Below is a small trained network, with its code and all its weights. Each question gives an input and a class and asks what happens when units are switched off, that is, made to give their printed mean instead of their output.

import numpy as np


def w(rows, s, z=0):
    codes = np.array(rows[::2]) - 128.0
    scale = np.full(codes.shape[1], s)
    scale[-1] = z or s
    return codes * scale


def f(y):
    return y / 2 * (1 + np.tanh(0.7978845608 * (y + 0.044715 * y**3)))


def log_softmax(a):
    a = a - a.max(-1, keepdims=True)
    return a - np.log(np.exp(a).sum(-1, keepdims=True))


def net(x, mask):
    res = np.array(x, float).reshape(1, 4) / 4 @ E
    y = f(res @ A[0][:, :-1].T + A[0][:, -1])
    res = res + np.where(mask, y, B[0][:, -1]) @ B[0][:, :-1]
    return log_softmax(res[-1] @ U[:, :-1].T + U[:, -1])


A, B = {}, {}
E = w([
[154,8,250,63,50,45,67,168],'x0',
[146,115,128,118,104,176,123,109],'x1',
[224,165,110,202,44,43,237,133],'x2',
[103,203,215,254,93,74,13,45],'x3',
],0.0054)
A[0] = w([
[127,196,194,169,120,82,58,42,151],'N0',
[182,35,213,101,20,76,84,208,34],'N1',
[137,103,127,48,181,177,189,235,190],'N2',
[107,253,37,200,175,214,179,94,97],'N3',
[13,76,155,65,230,173,29,122,18],'N4',
[119,27,229,49,47,31,97,175,49],'N5',
[154,56,200,87,56,89,81,171,10],'N6',
[119,177,148,221,58,116,14,73,178],'N7',
[233,149,110,185,46,64,220,119,19],'N8',
[199,130,122,191,36,73,245,107,2],'N9',
[179,76,81,46,169,148,212,195,196],'N10',
[227,137,97,212,28,70,230,150,36],'N11',
[106,153,172,224,105,112,37,28,195],'N12',
[119,186,213,187,122,108,53,12,184],'N13',
[13,81,127,90,236,204,11,125,89],'N14',
[161,43,35,53,149,131,180,242,188],'N15',
],0.0045,0.00047)
B[0] = w([
[53,83,93,164,88,95,173,189,207],'N0',
[183,224,94,185,177,187,39,183,237],'N1',
[75,65,113,117,75,73,175,147,213],'N2',
[212,206,60,214,214,236,31,198,224],'N3',
[155,163,233,52,146,66,153,57,236],'N4',
[190,201,82,207,222,245,52,204,255],'N5',
[183,213,83,178,215,179,37,171,204],'N6',
[22,63,45,168,44,105,195,197,221],'N7',
[150,125,238,63,196,76,134,33,198],'N8',
[139,145,225,20,140,92,138,47,194],'N9',
[72,50,70,129,36,96,201,188,224],'N10',
[175,128,185,39,160,81,136,22,210],'N11',
[55,49,81,172,45,120,177,154,224],'N12',
[82,46,70,156,55,58,179,179,225],'N13',
[133,139,236,3,166,28,135,16,246],'N14',
[86,73,72,160,72,129,211,186,239],'N15',
],0.0047,0.0043)
U = w([
[56,11,75,136,31,106,187,193,253],'0',
[179,233,101,162,204,206,63,193,41],'1',
[133,127,232,49,156,73,143,2,103],'2',
],0.009,0.00045)

Each question gives the input, the list of numbers given to net, and the class t.
The units are the neurons (one row each of A and B). Each row of codes is followed by its name. A weight is (code - 128) times the scale printed after its matrix; where a second scale follows, it is the last column's (A, B and U).
mask holds one flag per neuron, in row order. A switched-off neuron (its flag False) gives its mean, the last column of its row in B, instead of its output. The means were averaged over made-up inputs and are rounded, as every weight is.
A unit's drop is (log p(t) with every unit on - log p(t) with that unit switched off) / (log p(t) with every unit on - log p(t) with every unit switched off).
The circuit of an input: a set's keep is (log p(t) with only the set's units on - log p(t) with every unit switched off) / (log p(t) with every unit on - log p(t) with every unit switched off). Starting from the 12 units with the biggest drops (on a tie, the unit counted first), units are removed one at a time, each time the one whose removal leaves the highest keep (on an exact tie, the one counted first), for as long as the keep stays at least 0.8.
units of the circuit, in order: the units of the circuit, biggest drop first
k most important neurons: the k neurons with the biggest drops, biggest first
drop of u: that unit's drop, to one decimal
input [-2,2,-7,-4], class 2: most important neuron -> [N14]
input [8,3,6,0], class 1: 2 most important neurons -> [N5, N1]
input [5,0,-8,8], class 0: 4 most important neurons -> [N7, N13, N12, N0]
input [8,2,7,1], class 1: units of the circuit, in order -> [N5, N1]
input [-7,-4,-5,-8], class 0: 2 most important neurons -> [N10, N2]
input [8,-3,2,6], class 1: 2 most important neurons -> [N5, N1]
input [-3,-2,-5,-3], class 2: 2 most important neurons -> [N14, N5]
input [6,2,-8,-2], class 2: 3 most important neurons -> [N14, N4, N3]
input [7,-1,-1,-5], class 1: 3 most important neurons -> [N5, N1, N6]
input [-3,1,-8,5], class 2: 2 most important neurons -> [N14, N4]
input [1,1,6,-5], class 2: drop of N14 -> -0.1
input [6,8,7,-1], class 2: drop of N3 -> 0.5
input [-7,-5,8,3], class 2: drop of N5 -> 0.3
input [7,-4,-3,5], class 1: units of the circuit, in order -> [N5]
